Below is a small trained network, with its code and all its weights. Each question gives an input and a class and asks what happens when units are switched off, that is, made to give their printed mean instead of their output.

import numpy as np


def w(rows, s, z=0):
    codes = np.array(rows[::2]) - 128.0
    scale = np.full(codes.shape[1], s)
    scale[-1] = z or s
    return codes * scale


def norm(h):
    return h / np.sqrt((h * h).mean(-1, keepdims=True) + 1e-5)


def f(y):
    return y / 2 * (1 + np.tanh(0.7978845608 * (y + 0.044715 * y**3)))


def log_softmax(a):
    a = a - a.max(-1, keepdims=True)
    return a - np.log(np.exp(a).sum(-1, keepdims=True))


def net(x, mask):
    res = np.array(x, float).reshape(1, 8) / 4 @ E
    u = 0
    for l in range(3):
        y = f(norm(res) @ A[l][:, :-1].T + A[l][:, -1])
        res = res + np.where(mask[u : u + 4], y, B[l][:, -1]) @ B[l][:, :-1]
        u += 4
    return log_softmax(norm(res)[-1] @ U[:, :-1].T + U[:, -1])


A, B = {}, {}
E = w([
[96,122,124,83,190,100,32,41,71,61],'x0',
[73,102,192,192,120,18,129,95,100,166],'x1',
[91,152,141,121,228,83,184,135,141,197],'x2',
[40,91,158,23,2,167,141,142,183,40],'x3',
[148,44,215,128,238,107,103,128,89,41],'x4',
[143,174,218,170,108,168,107,54,129,175],'x5',
[91,109,144,192,1,114,141,159,149,178],'x6',
[237,244,149,123,144,64,179,186,172,116],'x7',
],0.0067)
A[0] = w([
[128,121,97,189,98,153,58,78,129,152,88],'L0N1',
[178,111,158,153,197,81,117,91,80,148,45],'L0N2',
[124,1,129,227,163,166,151,124,69,181,2],'L0N3',
[72,189,84,88,191,197,128,95,114,151,97],'L0N4',
],0.0076,0.0055)
B[0] = w([
[111,179,82,154,47,160,103,146,10,122,180],'L0N1',
[164,113,90,221,255,84,70,56,171,102,252],'L0N2',
[126,57,137,170,135,158,109,237,74,144,217],'L0N3',
[174,69,140,33,121,156,140,87,105,201,236],'L0N4',
],0.0091,0.0023)
A[1] = w([
[77,168,107,182,102,67,167,159,210,224,45],'L1N1',
[194,109,3,40,134,155,119,183,206,2,19],'L1N2',
[207,205,174,174,87,210,192,133,195,101,5],'L1N3',
[49,37,189,94,113,100,35,87,199,49,1],'L1N4',
],0.0062,0.004)
B[1] = w([
[205,75,131,93,87,4,196,123,92,166,180],'L1N1',
[144,64,18,75,118,118,85,213,138,64,255],'L1N2',
[104,125,155,186,103,157,76,124,212,114,187],'L1N3',
[39,170,178,117,106,109,188,122,141,97,200],'L1N4',
],0.012,0.0037)
A[2] = w([
[67,103,208,66,96,88,151,92,97,33,3],'L2N1',
[223,137,47,185,166,128,117,114,167,181,138],'L2N2',
[114,79,121,111,20,183,169,143,156,126,120],'L2N3',
[177,167,161,169,93,174,115,166,254,103,15],'L2N4',
],0.0071,0.002)
B[2] = w([
[16,149,136,191,148,203,220,161,97,62,218],'L2N1',
[12,107,185,120,121,100,134,75,164,71,253],'L2N2',
[148,213,147,155,250,88,106,101,106,96,251],'L2N3',
[254,93,241,67,116,168,106,124,156,144,190],'L2N4',
],0.0091,0.0043)
U = w([
[118,141,84,20,169,224,140,56,119,196,5],'0',
[2,158,187,125,116,162,192,142,98,21,180],'1',
[101,42,113,218,156,170,98,218,74,164,54],'2',
[160,127,22,38,126,159,123,230,141,33,138],'3',
[119,216,88,172,24,188,55,57,59,143,37],'4',
[146,155,141,184,249,56,81,40,126,95,242],'5',
[228,175,225,103,92,166,126,152,232,112,128],'6',
[137,151,128,139,72,13,216,155,149,209,202],'7',
],0.015,0.002)

Each question gives the input, the list of numbers given to net, and the class t.
The units are the neurons (one row each of A and B). Each row of codes is followed by its name. A weight is (code - 128) times the scale printed after its matrix; where a second scale follows, it is the last column's (A, B and U).
mask holds one flag per neuron, layer by layer. A switched-off neuron (its flag False) gives its mean, the last column of its row in B, instead of its output. The means were averaged over made-up inputs and are rounded, as every weight is.
A unit's drop is (log p(t) with every unit on - log p(t) with that unit switched off) / (log p(t) with every unit on - log p(t) with every unit switched off).
unit that matters most: the unit with the biggest drop
k most important neurons: the k neurons with the biggest drops, biggest first
k most important neurons of layer l: the k neurons of layer l with the biggest drops, biggest first
drop when u is switched off: that unit's drop, to one decimal
input [-4,-6,-5,-5,-3,-4,4,4], class 6: 2 most important neurons	[L1N3, L2N4]
input [8,-5,-4,3,-2,7,-8,-1], class 0: most important neuron of layer 2	[L2N2]
input [-6,0,-5,2,6,0,-2,1], class 6: 3 most important neurons	[L2N4, L1N3, L0N2]
input [0,1,-8,-4,2,2,-5,-4], class 2: 3 most important neurons	[L0N3, L0N1, L2N3]
input [8,-8,8,2,5,5,1,-5], class 0: 2 most important neurons	[L0N4, L2N2]
input [5,0,5,3,6,0,-6,0], class 1: 3 most important neurons	[L2N1, L1N4, L2N3]
input [3,8,-1,-1,3,-1,8,0], class 2: 3 most important neurons	[L0N3, L2N2, L0N1]
input [8,7,6,5,-8,-2,-3,5], class 7: 3 most important neurons	[L1N1, L2N2, L1N4]
input [-1,3,5,1,-2,7,7,-6], class 7: 2 most important neurons	[L1N1, L2N1]
input [0,-4,7,2,5,6,-4,-2], class 0: 2 most important neurons of layer 2	[L2N3, L2N2]
input [7,4,5,-2,-4,-3,2,7], class 7: 2 most important neurons	[L1N1, L2N3]
input [1,-1,5,-3,6,-4,-3,-8], class 2: 2 most important neurons	[L0N3, L2N3]
input [-3,-3,8,7,-1,2,7,-3], class 7: 2 most important neurons	[L1N1, L2N2]
input [-6,-7,-2,-4,-2,1,4,-3], class 6: unit that matters most	L2N4
input [0,2,-2,-6,-8,6,-5,1], class 4: 2 most important neurons of layer 0	[L0N1, L0N4]
input [2,-6,2,-6,-5,-3,2,-3], class 0: drop when L0N4 is switched off	0.7
input [-4,-7,1,2,-4,7,-2,-3], class 6: drop when L1N3 is switched off	0.8
input [5,5,-3,-5,-1,3,7,2], class 4: drop when L2N3 is switched off	0.3
